Below is a small trained network, with its code and all its weights. Each question gives an input and a class and asks what happens when units are switched off, that is, made to give their printed mean instead of their output.

import numpy as np


def w(rows, s, z=0):
    codes = np.array(rows[::2]) - 128.0
    scale = np.full(codes.shape[1], s)
    scale[-1] = z or s
    return codes * scale


def norm(h):
    return h / np.sqrt((h * h).mean(-1, keepdims=True) + 1e-5)


def f(y):
    return np.maximum(y, 0)


def log_softmax(a):
    a = a - a.max(-1, keepdims=True)
    return a - np.log(np.exp(a).sum(-1, keepdims=True))


def net(x, mask):
    res = np.array(x, float).reshape(1, 8) / 4 @ E
    u = 0
    for l in range(3):
        y = f(norm(res) @ A[l][:, :-1].T + A[l][:, -1])
        res = res + np.where(mask[u : u + 3], y, B[l][:, -1]) @ B[l][:, :-1]
        u += 3
    return log_softmax(norm(res)[-1] @ U[:, :-1].T + U[:, -1])


A, B = {}, {}
E = w([
[113,99,174,97,192,166,198],'x0',
[163,42,166,137,154,191,161],'x1',
[201,49,143,254,136,55,54],'x2',
[87,221,59,109,118,88,105],'x3',
[117,113,64,96,124,199,174],'x4',
[125,141,97,99,106,78,146],'x5',
[159,87,102,109,95,169,151],'x6',
[194,47,40,145,42,197,175],'x7',
],0.0067)
A[0] = w([
[171,169,165,174,122,131,152,55],'0.n0',
[204,56,95,234,2,139,96,2],'0.n1',
[96,202,43,60,83,84,23,44],'0.n2',
],0.0058,0.0039)
B[0] = w([
[51,87,104,101,218,79,168,132],'0.n0',
[254,22,99,172,61,91,83,254],'0.n1',
[177,216,62,95,203,53,167,219],'0.n2',
],0.0093,0.0042)
A[1] = w([
[68,107,116,73,92,215,152,3],'1.n0',
[110,89,97,129,99,163,114,116],'1.n1',
[182,145,254,151,227,85,72,10],'1.n2',
],0.0074,0.0035)
B[1] = w([
[106,114,86,86,111,183,150,191],'1.n0',
[140,86,140,22,127,144,67,181],'1.n1',
[22,110,254,241,86,159,190,255],'1.n2',
],0.0089,0.0038)
A[2] = w([
[60,148,123,112,116,118,122,57],'2.n0',
[103,119,109,44,143,200,169,67],'2.n1',
[68,113,255,168,128,124,99,1],'2.n2',
],0.0095,0.0031)
B[2] = w([
[139,28,88,217,84,19,198,164],'2.n0',
[108,146,133,125,131,254,89,240],'2.n1',
[12,34,192,136,201,70,155,255],'2.n2',
],0.0091,0.0051)
U = w([
[66,91,250,180,165,89,138,133],'0',
[115,124,140,74,128,232,134,6],'1',
[114,219,84,122,133,59,133,155],'2',
[242,44,120,169,84,105,80,195],'3',
],0.017,0.0016)

Each question gives the input, the list of numbers given to net, and the class t.
The units are the neurons (one row each of A and B). Each row of codes is followed by its name. A weight is (code - 128) times the scale printed after its matrix; where a second scale follows, it is the last column's (A, B and U).
mask holds one flag per neuron, layer by layer. A switched-off neuron (its flag False) gives its mean, the last column of its row in B, instead of its output. The means were averaged over made-up inputs and are rounded, as every weight is.
A unit's drop is (log p(t) with every unit on - log p(t) with that unit switched off) / (log p(t) with every unit on - log p(t) with every unit switched off).
The circuit of an input: a set's keep is (log p(t) with only the set's units on - log p(t) with every unit switched off) / (log p(t) with every unit on - log p(t) with every unit switched off). Starting from all 9 units, units are removed one at a time, each time the one whose removal leaves the highest keep (on an exact tie, the one counted first), for as long as the keep stays at least 0.8.
units of the circuit, in order: the units of the circuit, biggest drop first
top k neurons: the k neurons with the biggest drops, biggest first
k most important neurons of layer l: the k neurons of layer l with the biggest drops, biggest first
drop of u: that unit's drop, to one decimal
input [-3,-2,-2,-2,-8,6,-7,2], class 2: most important neuron of layer 2 : 2.n2
input [8,4,1,-7,7,-7,0,-1], class 1: units of the circuit, in order : 1.n2, 2.n1, 2.n2
input [6,2,-5,0,2,8,0,-7], class 1: top 4 neurons : 1.n2, 2.n1, 2.n2, 0.n2
input [-4,-4,-6,7,8,-8,4,0], class 2: top 3 neurons : 0.n2, 2.n0, 1.n1
input [3,0,0,-3,6,-1,6,-7], class 1: top 3 neurons : 0.n1, 2.n1, 1.n0
input [-4,0,0,6,-8,1,3,-4], class 2: top 2 neurons : 0.n2, 2.n2
input [7,-2,4,-1,6,-2,5,1], class 1: 2 most important neurons of layer 2 : 2.n1, 2.n0
input [-7,5,3,6,6,-5,-2,-6], class 2: top 2 neurons : 0.n2, 2.n2
input [-6,-5,2,-7,8,8,-8,-1], class 2: drop of 0.n2 : 0.2
input [6,-5,0,-4,1,6,8,-2], class 1: drop of 1.n1 : 0.0
input [-6,-1,-6,4,-6,-3,8,3], class 2: drop of 0.n2 : 0.6
input [5,-2,-6,-4,3,3,1,-6], class 1: drop of 1.n2 : 0.2
